Each row has a class, written as a number after it.
[ 203 -118  -21 -380  541   59   90 -279  384 -144   77  637  -82  558
   -7  100  -41 -116  -52  123  355 -204 -152  184 -138  197 -184  137
 -250    2  -36  341  145  431   91   53   73 -376  -87] : 1
[  78 -208   33  286  464 -265 -124  -53  478   35 -103  646  -63  433
  -45  422   46 -128  252  -56  256   25 -247  365  -48  228  -25   33
  -36 -114   39  298   -4   75   -3   67  130 -282   57] : 4
[ 495  -43 -188 -110  747  339 -365 -336   85   90 -221 -204 -421  -49
  -80  202 -214   79  239  301   63  -99 -261 -290  -43   28 -284  227
 -387  152  -67 -671 -140  421 -178  190  -31  -40  198] : 1
[ 403  -68 -218 -139 -130  457   52 -253 -105 -675  -68  108    0  300
  143 -358 -134 -388 -315 -174  422  502 -538 -455  -22  448 -561   61
  206  284   -5 -101  232  233  117 -142   39  202   44] : 8
[ 224   15 -151  272 -136  293 -106 -252  -99 -596 -189  116   82  326
  179 -365 -108 -460 -283 -120  387  605 -421 -379   18  470 -603  140
  180  320   27   37  200  199  184  -59   93  160   43] : 5
[ 260  -29 -254   23 -220  419    5 -311  -92 -747 -185    8  -85  107
  122 -335  -85 -285 -208 -183  359  531 -510 -434  -44  298 -437  146
  153  334  -31  -43  161  346   83  -88  176  100   28] : 5
[  -7 -151   75   71  547 -162   49 -146  382  138   86  631  -33  418
 -121  205   17 -137   66 -111  326   16  -48  455    5  153   56   22
 -190 -147   57  393   33  176   36   52  105 -316   36] : 9
[  62 -165   68   -2  468 -185   65 -135  454   -7    8  682  -32  428
  -36  321   81 -133  100  -72  271    7 -103  327  -11  152  -89  184
 -108 -168   26  315  118  121   35   75  130 -278    6] : 7
[ 265  -29 -255  -81 -282  397  118 -259 -176 -664 -157   31  -68  126
   75 -366 -143 -279 -284 -224  382  518 -479 -425  -81  273 -384   98
  156  310  -59 -147  219  249   33 -131  157  168   20] : 7
[ 622  -16 -151 -119  704  356 -327 -373   22  135 -193 -114 -367  -50
  -79   91 -303   92   81  256    8  -87 -122 -344  -57   49 -333  264
 -308  120  -47 -658    1  418 -150  207  -83  -49  116] : 8
[ 123 -155   39  108  467 -214  -74 -102  383   88  -78  647   16  487
   10  263  -18 -170   96  -75  251  143 -110  211   -1  318  -55   55
 -132 -120   75  347   56  122   -8   61  123 -261   -4] : 9
[ 238 -159  -24 -220  453   13   67 -247  374  -77  -24  642  -61  587
   -3  212  -13 -173  -69  108  411  -81 -177  221  -55  257 -138   52
 -196  -44  -42  308   70  298  157   37   87 -440  -95] : 8
[ 205  -28 -225  -24 -120  455  119 -230  -85 -736  -50   26  -76  170
   12 -364  -86 -314 -214 -238  319  475 -569 -290  -88  221 -459   20
  137  376  -58   20  145  291   91 -124  190  108   56] : 1
[ 235    7 -237  150 -165  324  -88 -195  -47 -628 -150  168  -15  339
  162 -339 -128 -392 -158  -96  373  510 -436 -419  -50  451 -531   21
  138  412   21   59  235  259  184 -111   17  180   34] : 6
[ 295 -122  -90 -281  436   31   85 -277  394 -106  -83  581 -121  422
  -34  167  -17  -66   78  254  427 -205 -165  198 -116  133  -79   60
 -201  -17 -138  213   46  438   54    5   65 -452   -2] : 5
[ 250 -125  -86 -310  509   63   80 -321  364  -62  -72  482  -79  429
   12  140  -68 -103    0  152  380  -41 -161  101  -45  158  -79   84
 -274   49  -68  228   71  426   52   28  107 -437  -13] : 5
[ 120 -126   78  172  504 -177  -67 -178  308   33    4  603  -17  447
  -87  222   21 -191   90  -77  291   56  -70  416   -8  266   26  152
 -109 -190   72  344   22  150   66   74   87 -236  -42] : 1
[ 168 -189   -7  -27  550 -145  -46 -195  476   61    7  615  -96  434
  -56  301  -32  -81  138  -19  289  -54 -172  237  -64  130   -3   39
 -147 -110   23  258   63  205  -39   13  103 -358   61] : 5
[ 547 -106 -196  -89  668  307 -349 -298  179   10 -254 -227 -522 -116
  -28  261 -154   81  306  270   91 -170 -279 -370  -71  -10 -261  254
 -287  124  -90 -680 -126  359 -184  139  -36  -61  226] : 9
[ 221   54 -174  188 -119  323  -80 -299 -154 -592 -202   76  158  351
  257 -414 -130 -463 -349 -109  373  636 -442 -462    2  489 -647  101
  143  394    2   38  158  256  143  -53  128  202  -25] : 5
[ 304  -29 -314  -10 -168  476    8 -290  -13 -707 -138   23 -176  152
   62 -279 -104 -259 -103  -94  369  393 -570 -410 -153  200 -361   32
  150  410  -75  -79  141  346   51 -160  111   70   68] : 7
[ 493   -1 -167  -69  855  300 -336 -353  -99  320 -177 -148 -285   18
 -116 -101 -382   -3   37  196  100   69  116 -277   88  118 -202  270
 -524   29   18 -448 -108  408 -143  152 -234    5   89] : 0
[  31 -201   64   66  524 -194   19 -107  394  112   84  683   11  507
  -91  258    5 -142  108  -67  327  -41 -105  450  -29  214  -25  -67
 -166 -166   49  362   49  136   -9   57   55 -271   33] : 9
[ 469 -119 -167  -97  691  251 -338 -205  101   40 -243 -241 -441  -56
 -128  223 -196   70  310  206   79 -204 -240 -374 -104   68 -239  141
 -299  128  -85 -551  -96  330 -252  144  -72    6  244] : 2
[ 643  -56 -201  -56  730  382 -449 -411  103   98 -290 -172 -454 -107
  -23  175 -265   66  100  262   67    0 -246 -421  -46   71 -322  288
 -349  167    3 -652 -115  441 -124  217  -60 -135  108] : 2
[ 679  -36 -194  -33  680  367 -395 -406   60  169 -305 -188 -449 -105
   81  160 -288  111  112  337   41  -56 -274 -370 -111  100 -346  264
 -299  192  -36 -738 -168  478 -214  217  -15  -12  150] : 3
[ 320  -30 -267   28 -222  422   10 -276 -104 -809 -129    3  -62  205
   43 -351 -106 -316 -221 -207  346  507 -573 -381 -105  323 -418   32
  160  380  -50  -80  149  308   78 -118  164  129   71] : 0
[ 590  -28 -191  -92  812  358 -357 -413  -54  251 -330 -211 -377  -23
  -13  -32 -342   -9   37  206  143  143   -2 -383  131  148 -206  349
 -441   29  -48 -562 -144  485  -67  152  -82  -47   42] : 2
[ 370  -37 -247  103 -285  397  -11 -203  -83 -663 -171   36 -167  110
   66 -293 -172 -219 -147 -176  296  438 -621 -397 -191  304 -366  -58
  262  407  -58 -169  229  279    9 -120  252  103  105] : 3
[ 440  -72 -201  -96  714  335 -345 -266  118   60 -181  -70 -507  -65
 -125  179 -233   62  302  209   33 -112 -183 -340  -79    6 -296  194
 -314  144  -78 -609  -81  377 -257  155  -66    2  182] : 2
[ 541   11 -130  -75  899  336 -446 -289  -52  321 -192 -165 -376  -70
 -138   -6 -352   60  109  244   71   33  -84 -265   73  129 -212  153
 -440   56   -3 -512 -155  464 -205  154 -157  -11  109] : 1
[ 395 -118 -122 -351  536   80  -23 -276  461  -87 -172  543 -221  431
   17  223  -48  -57   69  313  344 -129 -273   40  -85  187 -122   64
 -243   69  -87  175    5  542   54    4  109 -519  -85] : 0
[ 567   13 -154  -76  745  348 -348 -334   -1   88 -228 -159 -357 -127
  -68   46 -290  122   49  240   13  -33 -198 -357  -54   70 -423  256
 -311  229  -32 -594  -49  474 -208  234  -23  -14  127] : 6
[ 312  -46 -302  -68 -189  456  -82 -312  -58 -781 -151  -22 -124  129
   79 -287 -131 -224 -118 -118  308  470 -497 -469  -99  248 -331   81
   73  375  -55 -114  156  349   19 -132   86  127   36] : 2
[ 373 -149 -124 -245  455   83  -41 -252  493  -62 -184  503 -243  385
   58  345  -37 -101  126  203  378  -55 -278   31  -82  245  -37  140
 -192   45  -54  104   21  446   96   37  156 -468    4] : 3
[ 221   43 -183  226  -70  333  -97 -242  -41 -566 -186   98   28  338
  215 -338 -146 -426 -246  -70  360  601 -485 -435  -11  509 -539  110
  142  471   40   36  203  318  191  -95  140  183   56] : 7
[ 364 -176  -80 -254  460   28  -66 -307  444 -118 -148  597 -154  574
   77  293  -71 -133  -11  182  383  -65 -247   12 -108  352 -116  127
 -235   44  -20  221   69  436  125   44  119 -473 -149] : 2
[ 581 -168 -197   27  685  269 -403 -257  241    0 -220 -108 -502 -115
 -126  398 -199   88  341  119    0  -75 -365 -270  -95   86 -208  177
 -237  138    5 -692 -115  334 -182  186    4  -31  304] : 2
[  45 -216   24  181  410 -231  -47  -15  422  -26   19  676 -100  400
 -166  376   65 -129  335 -146  263  -57 -224  435 -114  138   83  -31
   -5 -158   31  335   40   11  -79   21   90 -267   73] : 2
[ 325  -63 -225 -108  -75  429  -57 -268  -66 -560 -116  107   -7  291
  180 -321 -173 -362 -376 -138  424  554 -581 -492    6  468 -569  -56
  155  324   29 -116  207  297  140  -91   77  163   33] : 1
[ 476    1 -162  -72  855  290 -323 -380  -12  304 -205 -211 -328   17
 -160  -75 -352   34   27  161  112   81   57 -218  113  136  -81  273
 -559   50   13 -454 -115  479  -22  154 -109  -13   94] : 3
[ 485   47 -100 -112  891  398 -305 -357 -173  304 -187 -218 -288  -40
  -86 -110 -333    4  -37  195   39  154   31 -220  155  213 -276  328
 -513   45    0 -523 -184  489  -54  217  -87   46   31] : 1
[ 545  -72 -227 -140  678  363 -362 -306  183  -12 -221 -188 -586 -106
 -123  256 -215  113  342  262   17 -168 -244 -438 -118   17 -246  316
 -323  192  -70 -661  -64  412 -190  124  -76  -64  229] : 5
[ 594  -24 -212  -97  686  382 -297 -366   85  104 -241 -142 -477  -86
  -20   99 -270   71  108  243   76  -29 -267 -369  -45   41 -298  288
 -314  192  -34 -622  -88  451 -123  195    2  -95  106] : 0
[ 294 -169  -54 -245  398  -44   10 -236  398 -163  -76  641  -65  540
  -17  258  -13 -133  -31   59  380  -86 -183  176  -86  292  -94   98
 -211  -25   -2  309   52  346  105   19   86 -408 -135] : 0
[ 439 -122 -151  -40  720  265 -326 -280  114  123 -242 -235 -422  -81
  -13  242 -186   33  218  160  127  -71 -270 -317  -15   54 -248  223
 -300   49  -70 -672 -129  322 -186  207   24    2  282] : 4
[ 477  -44 -173 -105  830  345 -384 -329  107  150 -239 -192 -425  -40
  -64  218 -250   90  190  308   14  -75 -171 -382  -36   36 -322  270
 -406  156  -65 -650  -73  412 -156  195  -48  -69  213] : 7
[ 538  -27 -125 -118  853  325 -366 -286  -39  203 -199 -149 -282   18
  -94  -96 -380    6  -23  199   61   78  -93 -336   86  235 -335  171
 -441  148   30 -472  -55  462 -105  141 -115   33   76] : 8
[ 523 -148 -160  -90  753  243 -395 -349  211   79 -305 -243 -428 -115
  -13  307 -171  112  190  227   51 -119 -281 -388  -24   28 -349  246
 -299   90  -65 -724 -129  376 -184  205   17  -57  199] : 5
[ 289 -150  -54 -275  516   98   59 -230  406  -92   87  648 -194  582
 -126  214  -37 -103   86  153  385 -263 -159  243 -180  172  -83   21
 -230  -32  -42  349  112  376   85   -6   -5 -424  -29] : 6
[ 257 -121  -64 -265  412   32   44 -232  342 -151  -99  610  -74  543
   57  171  -51 -181  -33   99  375  -60 -136   37  -81  283 -148  172
 -218   -8  -50  325  104  349  155   39   78 -416 -124] : 4
[  68 -136   54   45  535 -119   -2 -136  410  107   49  643  -55  481
 -113  281   13 -132  157    2  286  -39 -136  375  -38  169   36   50
 -161 -130   36  357   48  167   32   71  114 -323  -31] : 2
[ 325 -105 -108 -337  479   70   46 -260  414  -92 -114  571 -196  462
   30  174  -55 -111   73  260  408  -94 -243   65  -83  220  -82   79
 -238   48  -91  253   37  487   41    3   88 -434  -95] : 1
[ 562  -29 -167 -156  718  322 -399 -373   39  155 -279 -119 -342  -74
   41   89 -317   89   32  236   20   34 -104 -480   29  149 -409  313
 -362  175   12 -597  -32  442 -179  208  -73   -1   55] : 5
[ 553   31 -114  -92  688  346 -236 -383   35  154 -244 -100 -376  -61
    1   68 -245  106   36  302   10  -85 -143 -320  -80   29 -468  402
 -294  190  -75 -596  -32  448 -144  253   22  -88   49] : 1
[ 473   -2 -119  -76  819  348 -369 -311  -68  318 -201 -233 -310   -8
  -13  -20 -368   -3   63  230  119   38   12 -398   76  185 -195  239
 -475   92   13 -433  -86  425 -153  176 -164   62   92] : 4
[ 479  -21 -183 -113  818  436 -321 -284   76  127 -185 -202 -431 -143
 -147  156 -254  125  170  224  -40  -52 -259 -282  -47  -50 -326  173
 -322  204  -79 -608 -140  425 -214  217  -28   -9  176] : 0
[  91 -152   21   68  509 -209  -60 -109  435   26   -9  627  -77  398
 -112  305   -1 -133  103 -108  276   11 -223  356  -50  185   25    0
 -138  -86   58  320   27  204   40   35  170 -343    0] : 1
[ 377 -148  -68 -140  367  -52  -27 -256  338 -141 -190  583  -71  542
   -1  250  -36 -199  -48   12  370   31  -92  159  -29  336  -47  171
 -216  -67  -17  276   17  290  208   29   86 -397 -127] : 3
[ 311 -142 -140 -208  471   38   10 -247  490 -137 -176  537 -209  420
   15  301   -4  -81  142  231  383 -138 -283  145 -105  150  -74   69
 -213   78 -113  195  -10  480  119   17  138 -500   25] : 9
[ 300   -7 -267  -66 -241  407   -7 -253 -122 -663 -145   51   12  194
   63 -333 -190 -243 -290 -163  307  471 -425 -476  -85  322 -431   24
  135  378  -26  -92  247  316   64 -111  126  192   14] : 0
[ 287   31 -238   40  -62  413  -77 -283  -97 -582 -164   89   40  326
  221 -373 -165 -405 -304  -29  419  496 -487 -460  -16  437 -591    2
  106  429  -12  -10  161  369  144 -100  107  194  -18] : 9
[ 271 -175  -18 -132  465  -10    2 -209  425 -185   41  640 -179  503
 -106  232   17 -134   82   54  351 -219 -249  314 -180  211  -95   45
 -143  -32   -5  318   76  340   74   46   49 -423  -49] : 0
[ 530  -70 -197   25  779  330 -402 -314  184  134 -238 -192 -455  -27
  -73  312 -231   78  311  279   24 -138 -295 -338 -129   -3 -285  183
 -316  174  -72 -599 -154  393 -226  205  -32  -64  251] : 1
[ 211    9 -212  245 -151  252 -194 -172 -102 -673 -245   81   73  211
  142 -316 -100 -362 -132 -100  346  556 -504 -389  -41  434 -574   73
  192  406    3  -65  212  226  118  -98   56  191  110] : 2
[ 575 -155 -231 -133  721  310 -431 -290  251  118 -341 -275 -535  -25
  -32  301 -253  108  257  234   76 -188 -273 -516  -79   55 -243  145
 -343  172  -64 -631  -93  441 -148  138  -24  -70  203] : 4
[ 317  -20 -210 -137 -169  417    0 -221  -79 -703  -99  106   10  243
  166 -327  -92 -356 -332 -132  395  539 -592 -464   -6  449 -567   35
  186  330  -15 -137  261  246  138  -68  135  113   27] : 7
[ 311  -54 -206  -22 -149  422  -50 -181  -86 -680 -123   85   39  276
  124 -330 -154 -359 -290 -199  302  583 -578 -520  -42  459 -610   13
  217  326    6  -82  241  230   83  -95   84  211   49] : 8
[ 162   43 -157  261 -198  297  -42 -246 -109 -580 -227  104  115  307
  288 -398  -68 -476 -309 -112  403  717 -467 -359   58  511 -613  135
  206  365    2    1  159  233  246  -42  132  210    6] : 1
[ 579 -142 -201 -202  768  324 -364 -293  197  123 -262 -178 -570 -114
  -97  284 -245  129  257  233   79 -188 -221 -435  -51   -1 -236  186
 -326  128  -51 -651  -91  429 -256  100  -78  -42  203] : 7
[ 395  -27 -203 -159  -60  439   -5 -232  -90 -640  -80   74   72  281
  141 -347 -141 -367 -388 -166  378  536 -614 -470   -1  484 -646   18
  137  339   31 -117  256  288  148  -70  148  153   37] : 8
[ 139 -210   28  143  446 -221  -72 -126  458   18    5  674  -80  442
  -87  361   40 -144  206 -121  307  -16 -205  361  -57  183   94   43
  -73 -210   94  317   91   65   46   66  102 -328   74] : 4
[ 644  -95 -204 -125  759  379 -355 -419   78  162 -267 -155 -453  -72
   44  201 -278   66   70  247   88  -42 -264 -396  -41   39 -359  228
 -297  116  -38 -705 -165  442 -236  215  -32  -58  137] : 0
[ 340 -110 -262  -80 -139  468  -36 -195  -59 -610 -112   70  -82  279
  153 -202 -159 -362 -199 -188  434  446 -689 -464  -74  389 -544  -87
  226  347  -21 -200  167  210   33 -113  118  205  120] : 1
[ 217   18 -204  103 -136  362  -80 -228  -85 -612 -144  123   74  355
  224 -401 -143 -402 -207  -48  386  564 -441 -438    3  539 -547   67
  120  400   33   39  263  326  202 -101   36  233   64] : 4
[ 340 -146 -121 -336  506   54  -14 -201  447  -50 -137  575 -212  337
   32  265  -47  -61  137  241  389 -149 -264   67  -53  164  -47   19
 -190   25  -78  184   18  453   15    0   94 -485  -70] : 8
[ 301 -178  -63 -161  433  -35   -5 -209  426 -155  -72  609 -135  528
    8  287  -14 -128   63   49  336  -92 -235  149 -118  266 -129  119
 -162  -17  -36  244   52  297   56   28  120 -376  -78] : 9
[ 517 -129 -134  -72  741  205 -397 -240  176   19 -285 -159 -458 -134
 -105  278 -157  118  278  192   76 -156 -303 -297   -2   25 -300  210
 -258   91  -44 -616  -74  373 -213  151   -7  -65  230] : 4
[ 262 -122  -94 -303  494   83   87 -264  409  -61 -119  529 -193  392
   22  174   -6  -95   56  199  407  -50 -222  168  -20  178  -96  172
 -213    0  -80  212   26  467  121   17  122 -423  -70] : 1
[ 290  -90  -52 -225  480  -19   25 -180  449  -14  -52  594 -178  410
  -78  233  -31  -67  105  220  309 -151 -202  182 -114  188  -44   88
 -212   13  -33  214  104  378   63   50   88 -454  -21] : 9
